How the units are linked:
beka ε lave
beka γ muli
tunu ε badu
tunu γ zenu
tuvi ε bapu
tuvi γ loti
loti ε nidi
loti γ tuvi
bifi ε fati
bifi γ kabi
melo ε loke
melo γ vuso
foti ε doro
foti γ dadu
vuni ε kabi
vuni γ fati
gupi ε ruzo
gupi γ moga
kamu ε maku
kamu γ gube
nola ε mupu
nola γ viti
vuso ε keku
vuso γ melo
mupu ε loti
mupu γ bapu
fati ε feke
fati γ vuni
lave ε tunu
lave γ dega
gutu ε gadi
gutu γ duku
doro ε gube
doro γ maku
moga ε tana
moga γ gupi
fofi ε bifi
fofi γ vaso
bapu ε viti
bapu γ mupu
kiku ε beka
kiku γ kagi
vobo ε duku
vobo γ gadi
mado ε vuso
mado γ loke
gube ε laru
gube γ kamu
vubi ε rilo
vubi γ vovi
ruzo ε tuvi
ruzo γ nidi
dega ε muli
dega γ lave
vaso ε gutu
vaso γ fofi
badu ε foti
badu γ lufe
rilo ε melo
rilo γ keku
sazi ε vobo
sazi γ razu
lufe ε zenu
lufe γ badu
keku ε vovi
keku γ rilo
loke ε luta
loke γ mado
tana ε kamu
tana γ laru
kabi ε vaso
kabi γ bifi
kagi ε vubi
kagi γ kiku
vovi ε kiku
vovi γ vubi
laru ε gupi
laru γ tana
feke ε mado
feke γ luta
dadu ε lufe
dadu γ foti
duku ε fofi
duku γ gutu
nidi ε moga
nidi γ ruzo
viti ε sazi
viti γ nola
muli ε kagi
muli γ beka
zenu ε dega
zenu γ tunu
razu ε nola
razu γ sazi
maku ε dadu
maku γ doro
luta ε vuni
luta γ feke
gadi ε razu
gadi γ vobo

In the rows, 483 means zero.

The rows follow the links: the fewer symbols apart two units are, the more alike their rows tend to be.

Each row is also shifted at random along 3 hidden directions that mean nothing.

Some units, each with a row of numbers:
foti: 288 545 468 567 490 489 481 428 434 433 508 558 586 426 424 531 590 337 385 436 432 379 570 458 500 574 489 513 404 544 406 518 418 511 451 649 512 554 320 513 477 421 488 498 589 427 582 391 502 509
tuvi: 551 501 534 439 423 446 395 433 510 559 470 458 453 503 569 511 391 550 493 480 380 578 466 576 498 478 433 456 387 548 538 478 555 385 493 336 410 438 514 470 563 579 641 509 418 502 476 462 512 508
beka: 688 515 579 483 504 531 557 476 533 512 567 539 538 369 423 422 521 469 407 303 513 484 433 495 561 546 446 461 485 532 468 411 481 554 595 563 595 387 401 521 496 495 413 423 482 454 560 436 607 559
vubi: 306 450 505 406 416 412 417 537 477 601 479 447 495 545 376 414 367 452 520 503 370 613 501 451 490 483 486 424 454 468 548 498 536 356 524 565 393 495 445 470 432 564 628 483 410 491 436 480 480 482
dadu: 408 524 467 504 463 516 405 382 445 401 497 574 620 474 581 448 534 478 377 436 459 364 466 529 501 587 498 553 497 504 339 484 423 475 467 391 431 466 531 613 364 354 520 462 563 309 514 506 472 456
vaso: 704 428 421 534 503 539 572 403 419 405 527 410 400 498 536 479 553 444 562 603 494 356 452 519 521 385 522 540 492 552 539 475 452 505 457 426 513 536 467 417 414 388 415 511 554 419 393 475 472 531
feke: 684 442 359 477 539 454 554 471 436 487 428 445 411 484 433 494 478 413 562 655 543 479 580 475 420 424 542 459 543 466 534 569 507 539 367 485 539 595 487 464 439 466 387 525 464 417 421 523 424 424
ruzo: 647 503 492 412 438 406 428 404 457 592 476 494 512 497 562 483 377 432 454 524 327 594 506 556 445 490 464 410 380 551 501 509 583 403 466 449 409 538 482 479 464 586 601 498 446 401 472 477 456 485
vovi: 511 484 517 448 533 456 525 446 500 520 475 474 489 447 613 464 376 561 478 399 593 617 416 533 501 471 468 437 578 466 470 466 515 607 532 332 595 435 600 515 497 546 371 481 376 450 528 555 522 483
fofi: 294 434 474 579 505 514 500 597 536 409 429 378 361 559 411 495 578 586 581 574 542 356 465 413 467 407 429 531 510 394 547 466 406 464 445 469 494 488 520 408 544 424 469 512 551 600 405 513 438 448
gube: 635 523 391 572 471 428 385 549 439 500 372 602 522 422 483 652 514 528 394 475 407 448 563 476 386 551 515 473 406 460 458 542 478 427 326 522 444 622 473 530 677 466 550 558 521 645 566 462 406 437
muli: 801 496 416 491 434 521 353 575 453 565 483 504 478 474 400 567 447 524 447 525 374 561 403 432 557 491 511 445 419 450 496 405 544 405 359 644 399 560 431 520 586 574 633 517 462 619 541 455 425 587
kagi: 207 505 446 484 417 495 415 502 460 659 527 512 447 460 432 654 459 470 480 484 313 572 452 480 527 477 482 408 304 562 601 430 575 420 420 596 446 546 364 402 728 636 609 526 449 602 508 342 460 611
mado: 576 437 368 474 548 422 608 400 441 576 477 448 475 448 497 594 445 351 544 608 517 508 588 511 436 472 545 423 422 596 599 554 534 543 439 499 578 630 371 403 475 538 370 526 462 385 434 406 435 468
loti: 641 511 464 375 554 445 564 595 525 546 454 503 519 454 331 422 368 479 441 427 576 626 512 410 431 490 494 424 582 388 450 499 559 572 505 600 559 472 460 544 414 571 368 458 359 498 502 508 496 453
gupi: 461 504 408 407 435 419 437 385 387 516 498 485 573 528 531 455 421 365 444 553 377 558 552 549 478 553 535 459 480 519 432 551 551 384 401 440 386 581 446 499 359 528 636 488 411 324 487 495 448 470
sazi: 441 403 655 484 458 539 496 435 520 477 584 401 411 533 462 385 491 478 578 473 390 472 401 483 589 417 466 496 466 531 539 460 474 406 621 498 419 363 397 390 384 452 539 429 549 408 412 416 600 553
mupu: 563 499 429 447 544 441 551 546 488 577 487 525 473 430 384 519 399 517 471 481 603 601 437 443 511 482 461 401 512 405 522 458 582 576 458 579 563 512 441 469 544 616 317 481 370 577 530 481 447 514
dega: 370 549 382 441 437 527 364 472 396 445 496 493 563 514 496 506 473 536 429 562 426 514 379 472 554 518 560 474 535 442 402 421 476 396 350 491 385 583 540 554 371 491 626 498 527 442 506 511 418 559
keku: 249 477 428 370 528 439 590 350 450 553 520 501 504 445 592 440 349 406 469 516 568 591 520 569 496 525 535 399 565 545 501 488 577 580 500 383 569 484 483 505 319 561 337 446 366 295 470 482 483 466
doro: 546 532 395 561 473 444 422 512 447 457 437 535 585 391 376 530 558 394 402 484 422 416 564 440 449 540 498 536 454 459 418 542 462 459 408 625 450 607 439 533 531 430 520 508 566 520 553 487 435 485

Start here and follow the symbols in turn, left to right. Where do you end up?
Answer with the unit's name.
343 542 411 527 455 535 415 437 420 449 557 534 539 469 536 558 533 488 407 434 402 437 382 505 590 560 532 511 456 527 421 452 471 409 377 475 419 582 501 551 430 454 602 524 532 431 516 454 402 569
ε ε γ -> beka
257 522 570 537 498 551 534 436 538 490 566 542 566 380 464 453 539 466 372 299 473 440 445 493 561 554 432 498 424 557 441 462 460 578 594 547 591 363 391 542 524 433 410 416 501 456 548 358 551 564
γ ε -> muli
589 451 598 482 429 540 426 458 512 534 531 424 430 532 492 417 438 500 532 484 410 501 394 504 545 466 450 464 493 516 548 448 537 405 606 485 398 335 437 413 420 519 584 402 462 424 403 440 563 536
γ γ ε -> sazi
574 569 513 487 474 533 438 398 458 370 511 538 613 493 544 339 526 384 388 391 495 390 514 532 471 583 480 524 566 470 329 519 444 462 514 447 459 439 508 623 312 341 507 444 549 293 547 544 538 421
ε γ -> foti
437 550 606 505 480 490 440 463 501 413 425 560 565 452 557 412 574 476 372 310 496 412 541 538 443 563 453 516 509 465 390 530 461 493 556 421 492 407 552 567 504 428 464 462 523 444 581 533 521 405
γ γ γ -> gube
472 407 410 537 507 490 571 463 445 423 500 386 441 473 346 500 549 351 554 668 468 373 545 444 447 430 561 527 463 555 579 535 440 524 453 615 497 601 308 395 406 398 441 474 575 381 380 443 463 494
ε ε -> feke
477 521 393 451 456 397 366 500 448 487 406 555 510 522 547 585 435 534 461 491 450 520 552 502 428 540 533 500 490 437 371 515 470 370 338 423 423 602 583 534 550 521 611 559 459 538 568 566 379 400
γ γ -> laru
563 400 361 508 526 457 536 511 419 465 452 416 403 509 434 553 526 429 554 628 535 420 593 440 397 384 523 521 523 492 558 524 466 536 409 522 520 604 415 393 518 455 436 516 519 485 409 480 445 484
ε ε -> mado
593 463 581 465 418 456 415 434 514 600 528 474 448 515 540 442 412 498 496 437 372 595 436 536 524 478 433 430 399 559 558 439 541 398 566 398 410 366 483 420 521 573 601 454 448 457 471 436 555 545
γ γ -> bapu
473 461 403 583 544 556 538 467 446 477 504 406 408 458 581 610 586 552 566 599 532 398 401 529 557 415 493 488 445 552 563 418 443 510 385 427 565 555 499 402 625 452 380 541 527 525 460 427 411 587
γ γ -> gutu
494 413 465 527 513 522 536 403 470 414 499 372 425 564 546 471 570 418 597 584 527 373 525 509 484 403 493 562 457 559 552 480 442 510 492 369 518 505 497 384 402 340 438 482 576 365 356 498 534 496
γ ε -> fati
276 539 582 513 529 555 588 344 523 600 561 550 530 379 560 484 449 432 427 366 544 554 450 553 547 557 441 434 421 634 498 444 568 570 577 445 628 391 400 470 512 569 370 413 440 438 543 399 572 561
γ γ ε -> beka
433 450 526 572 466 518 484 573 508 434 508 385 354 527 386 494 593 559 573 511 424 366 425 423 514 391 453 546 445 458 578 469 424 437 516 514 491 431 465 368 584 409 497 504 581 652 403 480 483 518
ε γ ε -> gutu
651 511 414 589 479 553 441 373 413 441 520 563 602 435 491 570 579 444 399 441 384 389 467 510 532 542 523 536 396 591 429 461 442 447 454 502 477 551 411 529 486 412 569 512 586 395 575 424 486 582
γ ε ε -> doro
443 552 564 586 474 538 474 547 559 442 505 579 548 397 411 501 563 547 390 335 483 363 425 411 506 540 433 543 470 449 414 421 443 513 566 562 524 398 471 536 564 392 443 441 548 595 576 442 524 522
γ ε ε -> muli
